Below are the code and all the weights of a small trained network. Each question names an input and a class and asks about switching units off, where a switched-off unit gives its printed mean instead of its output.

import numpy as np


def w(rows, s, z=0):
    codes = np.array(rows[::2]) - 128.0
    scale = np.full(codes.shape[1], s)
    scale[-1] = z or s
    return codes * scale


def norm(h):
    return h / np.sqrt((h * h).mean(-1, keepdims=True) + 1e-5)


def f(y):
    return y / 2 * (1 + np.tanh(0.7978845608 * (y + 0.044715 * y**3)))


def log_softmax(a):
    a = a - a.max(-1, keepdims=True)
    return a - np.log(np.exp(a).sum(-1, keepdims=True))


def net(x, mask):
    res = np.array(x, float).reshape(1, 2) / 4 @ E
    u = 0
    for l in range(2):
        y = f(norm(res) @ A[l][:, :-1].T + A[l][:, -1])
        res = res + np.where(mask[u : u + 15], y, B[l][:, -1]) @ B[l][:, :-1]
        u += 15
    return log_softmax(norm(res)[-1] @ U[:, :-1].T + U[:, -1])


A, B = {}, {}
E = w([
[125,122,125,55,128,165,117,181,162,138],'x0',
[110,113,129,123,128,146,252,181,72,131],'x1',
],0.0047)
A[0] = w([
[155,136,116,117,117,127,122,119,137,130,26],'L0N1',
[121,112,117,145,155,137,228,151,117,115,73],'L0N2',
[131,126,127,124,127,137,118,127,138,128,86],'L0N3',
[100,121,121,71,127,141,190,200,145,143,171],'L0N4',
[98,129,133,192,135,117,145,116,130,138,105],'L0N5',
[118,106,129,134,124,136,121,121,103,121,142],'L0N6',
[132,140,136,100,129,117,122,138,125,113,104],'L0N7',
[95,139,128,113,125,125,121,142,137,102,112],'L0N8',
[138,127,145,115,108,126,229,142,99,140,87],'L0N9',
[85,125,121,165,143,110,141,123,142,137,100],'L0N10',
[103,93,117,133,133,139,164,133,97,130,8],'L0N11',
[69,144,116,215,146,119,160,120,136,110,139],'L0N12',
[103,155,123,139,132,126,129,140,160,135,74],'L0N13',
[129,144,127,134,120,128,253,152,113,135,94],'L0N14',
[118,133,135,67,135,130,172,178,143,129,120],'L0N15',
],0.0078,0.0014)
B[0] = w([
[112,122,121,114,111,124,186,164,106,146,125],'L0N1',
[33,128,150,151,160,110,133,141,137,111,229],'L0N2',
[118,125,132,124,128,135,158,141,121,140,129],'L0N3',
[170,115,111,107,104,183,167,148,85,115,243],'L0N4',
[152,129,129,124,118,137,119,138,100,97,155],'L0N5',
[130,145,125,115,123,124,127,115,126,117,131],'L0N6',
[126,116,130,129,119,145,124,118,132,138,131],'L0N7',
[128,109,132,127,138,142,111,104,132,133,132],'L0N8',
[35,142,137,163,144,101,143,125,150,133,232],'L0N9',
[137,158,108,120,105,127,126,135,109,104,135],'L0N10',
[109,104,90,169,144,101,18,114,109,88,159],'L0N11',
[153,128,142,134,123,118,148,105,131,116,177],'L0N12',
[126,125,118,137,132,136,136,146,119,146,126],'L0N13',
[5,146,146,171,146,115,148,150,155,108,255],'L0N14',
[178,118,109,151,135,97,101,81,108,92,203],'L0N15',
],0.016,0.0077)
A[1] = w([
[160,143,135,122,158,115,111,176,66,133,67],'L1N1',
[71,178,140,76,162,121,82,195,183,104,92],'L1N2',
[10,106,121,162,158,118,141,147,120,85,127],'L1N3',
[83,130,158,147,138,120,121,103,144,109,4],'L1N4',
[76,81,121,136,160,111,145,127,151,223,113],'L1N5',
[94,110,102,156,118,105,109,114,111,142,114],'L1N6',
[125,113,151,125,122,132,126,138,148,109,122],'L1N7',
[114,99,129,101,132,112,110,136,156,98,110],'L1N8',
[134,145,97,127,124,115,131,150,117,137,142],'L1N9',
[104,100,151,139,164,144,137,109,144,168,53],'L1N10',
[96,126,150,158,134,117,138,123,158,122,61],'L1N11',
[159,152,136,180,143,92,149,85,89,141,55],'L1N12',
[143,116,124,152,159,105,145,137,93,120,104],'L1N13',
[179,145,188,147,149,68,158,118,105,102,103],'L1N14',
[60,135,100,157,128,116,150,134,109,125,52],'L1N15',
],0.012,0.0013)
B[1] = w([
[118,86,145,84,162,168,128,128,142,142,127],'L1N1',
[103,80,89,123,106,82,136,125,153,178,187],'L1N2',
[18,131,62,162,193,168,130,141,123,2,249],'L1N3',
[137,113,98,120,150,165,129,138,88,105,170],'L1N4',
[108,113,116,108,85,88,99,130,166,177,167],'L1N5',
[107,146,136,95,135,153,168,182,141,125,150],'L1N6',
[135,149,106,153,126,117,132,113,99,145,132],'L1N7',
[114,124,113,160,98,107,168,125,90,126,137],'L1N8',
[155,119,118,158,118,114,120,75,115,111,124],'L1N9',
[118,121,109,145,103,99,130,117,121,142,143],'L1N10',
[146,125,96,129,133,188,110,134,113,121,163],'L1N11',
[107,142,211,105,124,140,164,144,131,111,147],'L1N12',
[127,161,117,92,168,142,56,149,206,192,137],'L1N13',
[100,160,171,152,76,119,102,121,125,120,149],'L1N14',
[113,108,61,176,177,106,141,117,124,122,189],'L1N15',
],0.013,0.018)
U = w([
[128,199,251,132,92,120,122,118,127,111,147],'0',
[108,96,95,115,90,71,119,124,162,205,160],'1',
[211,94,113,85,143,189,141,119,99,119,129],'2',
[34,129,70,172,202,143,146,145,114,63,162],'3',
[164,193,139,155,211,104,132,144,121,165,3],'4',
],0.012,0.0049)

Each question gives the input, the list of numbers given to net, and the class t.
The units are the neurons (one row each of A and B). Each row of codes is followed by its name. A weight is (code - 128) times the scale printed after its matrix; where a second scale follows, it is the last column's (A, B and U).
mask holds one flag per neuron, layer by layer. A switched-off neuron (its flag False) gives its mean, the last column of its row in B, instead of its output. The means were averaged over made-up inputs and are rounded, as every weight is.
A unit's drop is (log p(t) with every unit on - log p(t) with that unit switched off) / (log p(t) with every unit on - log p(t) with every unit switched off).
The circuit of an input: a set's keep is (log p(t) with only the set's units on - log p(t) with every unit switched off) / (log p(t) with every unit on - log p(t) with every unit switched off). Starting from the 12 units with the biggest drops (on a tie, the unit counted first), units are removed one at a time, each time the one whose removal leaves the highest keep (on an exact tie, the one counted first), for as long as the keep stays at least 0.8.
circuit, biggest first: the units of the circuit, biggest drop first
top k neurons: the k neurons with the biggest drops, biggest first
top k neurons in layer l: the k neurons of layer l with the biggest drops, biggest first
input [-5,-1], class 0: top neuron	L0N14
input [4,-6], class 1: circuit, biggest first	L0N14, L0N2, L1N3
input [1,-2], class 1: circuit, biggest first	L0N14, L0N2, L0N9, L1N3
input [2,-8], class 1: circuit, biggest first	L0N14, L0N2, L1N3
input [8,-7], class 1: circuit, biggest first	L0N14, L1N3, L0N2
input [-8,-5], class 0: top 2 neurons in layer 0	L0N14, L0N2
input [7,-8], class 1: top 2 neurons in layer 0	L0N14, L0N4
input [5,-2], class 2: circuit, biggest first	L0N14, L0N9, L1N3, L0N2
input [-1,-6], class 1: top 3 neurons	L0N15, L0N4, L0N14
input [6,-6], class 1: top 3 neurons	L0N4, L0N14, L0N2
input [-6,-8], class 0: top 3 neurons	L0N14, L0N2, L0N9
input [-3,0], class 0: top 3 neurons	L0N14, L0N9, L0N2
input [5,1], class 2: top 2 neurons in layer 0	L0N4, L0N14
input [5,-7], class 1: top 3 neurons in layer 0	L0N14, L0N4, L0N2
input [0,-7], class 1: top 4 neurons	L0N15, L0N4, L0N14, L0N2
input [4,-3], class 1: top 2 neurons	L0N4, L0N14
input [-3,-8], class 0: top 2 neurons in layer 1	L1N15, L1N3
input [3,-6], class 1: top 3 neurons	L0N4, L0N14, L0N2
input [-3,-7], class 0: top 3 neurons in layer 1	L1N3, L1N15, L1N2
input [-7,-3], class 0: top 2 neurons	L0N14, L1N3
input [-5,-5], class 0: top 3 neurons	L0N14, L0N2, L0N9
